[128 = 0]
[141 131 161 135 131 113 127 121 127  98 148 121  86  99 126 125  88 125
 144 142 113  98 100 153 136 118 125 115 107 120 129 135 117 120 130 134
 114 126 152  88  86 124 116 145 120 140 144 126 127 166 145 116 100 130
 139 142 149 129 136 140 106 127 149 142 227 121 139 111 129 133 135  93
 112 117 121 127 131 146 117 134 115 105 135  80 167 124 131 132 194 137
  91 122 120 128 109 139 120 127 107 135  80 165 131 123 106 142 124 119
 131 127 127  99 120 142 139  86 132 113 120 122  98 117 121 119 165 127
 165 136 144 159 153 127 124 119 119 122 133 129 133 129 119 119 127 166
 119]	<43>
[138 136  89 133  96 152 124 130 135 179 153 155 216 204 132 138 112 103
 112 116 120 184 140  79 143 162 159 151 102 107 137 115 144 142 112 126
 185  82  86 109 168 136 251  91 118 159 104 124 148  69  80 189 132 110
 125 138 100 125 130 178 134 136 117  42   1 104 116 117 111  69 141 131
 152 111 130  93 123 111 108 114 125 174 128 233 123  96 148 121  51 109
 134 130 128 123 141 114 161 162 101 108 174   1 130 120 175 124 135 136
 122 187 141 205 145 116 161 252 130 136 171 100 162 228  90 188  97 161
 119 110 105  99  78 125 122 107 125 128 117 161 137 125 151 141 127 120
 126]	<47>
[126 128  83 134  75 139 131 133 134 171 159 144 190 191 126 133 144 107
 118 156 117 142 114  98 131 150 143 144  96  96 129 119 129 119 121 116
 149  99 191 120 120 137 178 152 107 176 123 125 136 106 102 158 155 125
 120 143 113 125 121 135 127 127 136  58  28  70 128 115 105  92 129 165
 123 105 117  91 115 134 101 123 122 116 137 107 155  99 152 133  74 122
 123 138 114 127 113 142 145 152 111  99 145   1 152 125 139 120 128 130
  94 218 145 177 137 118 150 217 152 109 143  90 142 170  97 145 106 164
 156 112 116 134 113 132 132 100 115 119 121 158 131 122 157 134 127 153
 116]	<47>
[114 121 111 133  95 127 137 132 137 162 141 127 146 153 120 128 158 120
 128 162 124 131 113 109 118 135 124 132 124 119 128 112 127 124 135 121
 122 121 209 136 139 122 109 159 107 171 133 128 124 123 120 109 134 130
 118 139 119 129 120 147 127 123 134 116  74 126 134 118 109 115 120 180
 119 117 121  89 123 133 112 129 125 107 135  77 162 123 138 139 108 132
 152 138 115 128 117 141 137 147 147  97 138 101 139 147 108 125 124 125
 105 171 129 123 125 124 129 168 144 105 125 111 122 126 117 120 121 156
 135 123 139 146 126 140 134 125 125 124 124 159 130 124 154 128 127 151
 129]	<47>
[163 138 158 143 181 136 135 110 136 137 131 135 121 109 132 128  64 120
 151  85 129 122 152 112  97 138 136 126 170 142 137 124 142 160 132 141
 149  93  63  75 151  99  97 103 125 109 118 131 136 113 106 185  63 111
 153 136 150 134 148 254 121 130 118 141 190 175 124 110 140 110 144  77
 160 127 134 134 144 107 135 121 131 172 115 248 130 119 128 118 161 120
 156 119 135 118 135  97 133 153 102 147  81 151  72 138 161 138 132 125
 170  26 110 156 127 132 154 145 105 149 162 134 112 186 104 175 126 137
  85 145 142 122  98 128 113 136 148 137 130  78 152 133 129 130 135 112
 139]	<43>
[131 128 106 125  96 139 109 141 114 117 147 140 154 173 148 129 122 117
 114 153 115 117 107 139 195 125 151 130  35  91 139 147 121 107 111 119
 151 118 149 113  62 177 255 140 129 168 122 122 131 127  97 120 167 128
 122 123 107 116 128  45 123 137 149  91 147  73 124 135 140 144 124 103
 116 114 126 111 110 147 119 129 102 138 142 119 121 120 135 127 117 127
  77 123 121 131  97 147 134 107 117 124 127 103 163  87 123 141 115 129
  85 251 170 144 138 130 143 184 149 106 139 124 169 173 120 116 157 110
 197 122 101 130 146 117 126  86  96 112 124 190 112 128 130 129 120 168
 110]	<48>
[158 136 151 128 141 127 114 108 128 125 146 131 151 119 120 134  59 123
 126 101 125 131 135 136 132 134 144 130 143 144 117 142 135 152 109 145
 160 117  60  90 136  87 174  32 134  96 126 127 146 104 130 183 108 123
 133 139 145 129 140 158 130 133 109 124 171 153 126 119 126 101 150  77
 145 131 131 159 139 116 123 122 131 152 118 221 126 116 129 117 160 117
 100 122 140 127 147 105 128 127  83 161  79 124 120 113 165 132 153 129
 161  83 122 148 132 122 139 131 116 143 145 121 125 165 117 165 127 132
 128 125 124 117  99 119 118 122 137 136 126 103 144 130 110 132 131 106
 129]	<43>
[133 129  99 131  98 143 107 142 115 126 159 149 163 200 145 126 117 106
 118 153 106 124  92 127 203 134 157 135  31  81 147 140 115 107 113 117
 154  97 150  93  72 182 255 139 116 196 119 121 135 130 108 140 154 126
 126 132  98 115 129  74 113 138 158  64 106  44 125 124 126 127 130 103
 117 102 124  88 107 152 105 127  98 125 150  80 135 105 147 129  99 123
  66 123 110 127  87 154 140 126 110 103 137  44 173  92 128 148 113 129
  69 255 174 155 140 130 162 221 162 104 152 101 170 207 102 145 156 127
 229 115  89 133 134 122 124  69  92 108 123 229 120 123 140 129 120 195
 108]	<47>
[151 132 167 127 161 129 101 125 107  63 135 129  99 124 150 127  56 126
 141 107 111 104 120 178 178 110 150 110  75 127 138 170 119 119 107 138
 149 126  36  59  44 148 209  92 139 113 125 123 137 159 136 140 120 126
 145 121 150 123 151  90 115 138 143 144 255 139 123 138 164 152 145  11
 128 135 133 176 129 140 133 131  94 151 131 143 105 136 114 111 197 127
  43 107 137 129 114 128 114  86  91 176  79 210 131  83 141 160 134 127
 144 137 157 128 129 137 148  95 123 130 133 142 140 182 128 142 188  75
 203 140 117 129 147 112 118  99 109 115 132 114 119 132  87 124 123 159
 124]	<43>
[142 130 131 136 115 125 148 117 147 164 146 128 140 127 108 129 102 120
 135 119 126 153 129  98  89 148 121 137 181 141 125 110 139 152 136 137
 137 110 166 109 176  87 102 136 111 122 132 132 134 107 123 173  93 119
 135 149 141 137 132 225 124 121 116 109  76 119 135 102 106  85 138 153
 142 122 125 117 139 117 117 124 139 126 122 198 167 108 140 128 132 126
 172 134 130 121 145 100 133 164 109 127 140  92 102 155 148 120 140 125
 152  94 106 138 126 127 143 163 126 135 139 121 101 134 111 152  94 167
 102 128 148 129  93 137 127 145 151 140 128 107 145 127 144 130 135 116
 133]	<48>
[119 121 126 139 136 130 145 130 133 136 132 130 101 132 130 122 163 120
 129 160 118 123 114 123 127 121 122 126 110 107 140 113 118 111 146 118
 106 113 209 128 104 149 114 194 104 180 137 129 111 157 110  93  99 121
 139 130 128 127 126 156 110 122 154 115 132  98 138 114 129 128 120 155
 112 106 124  85 124 147 122 134 125 117 139  67 154 130 129 141 141 141
 144 128 109 125 111 151 129 152 152 102 146 105 130 142  88 134 100 120
 104 154 130 110 119 137 136 123 146 101 123 114 109 125 119 111 141 129
 155 141 145 161 144 139 130 119 123 117 131 158 131 127 153 123 127 177
 120]	<48>
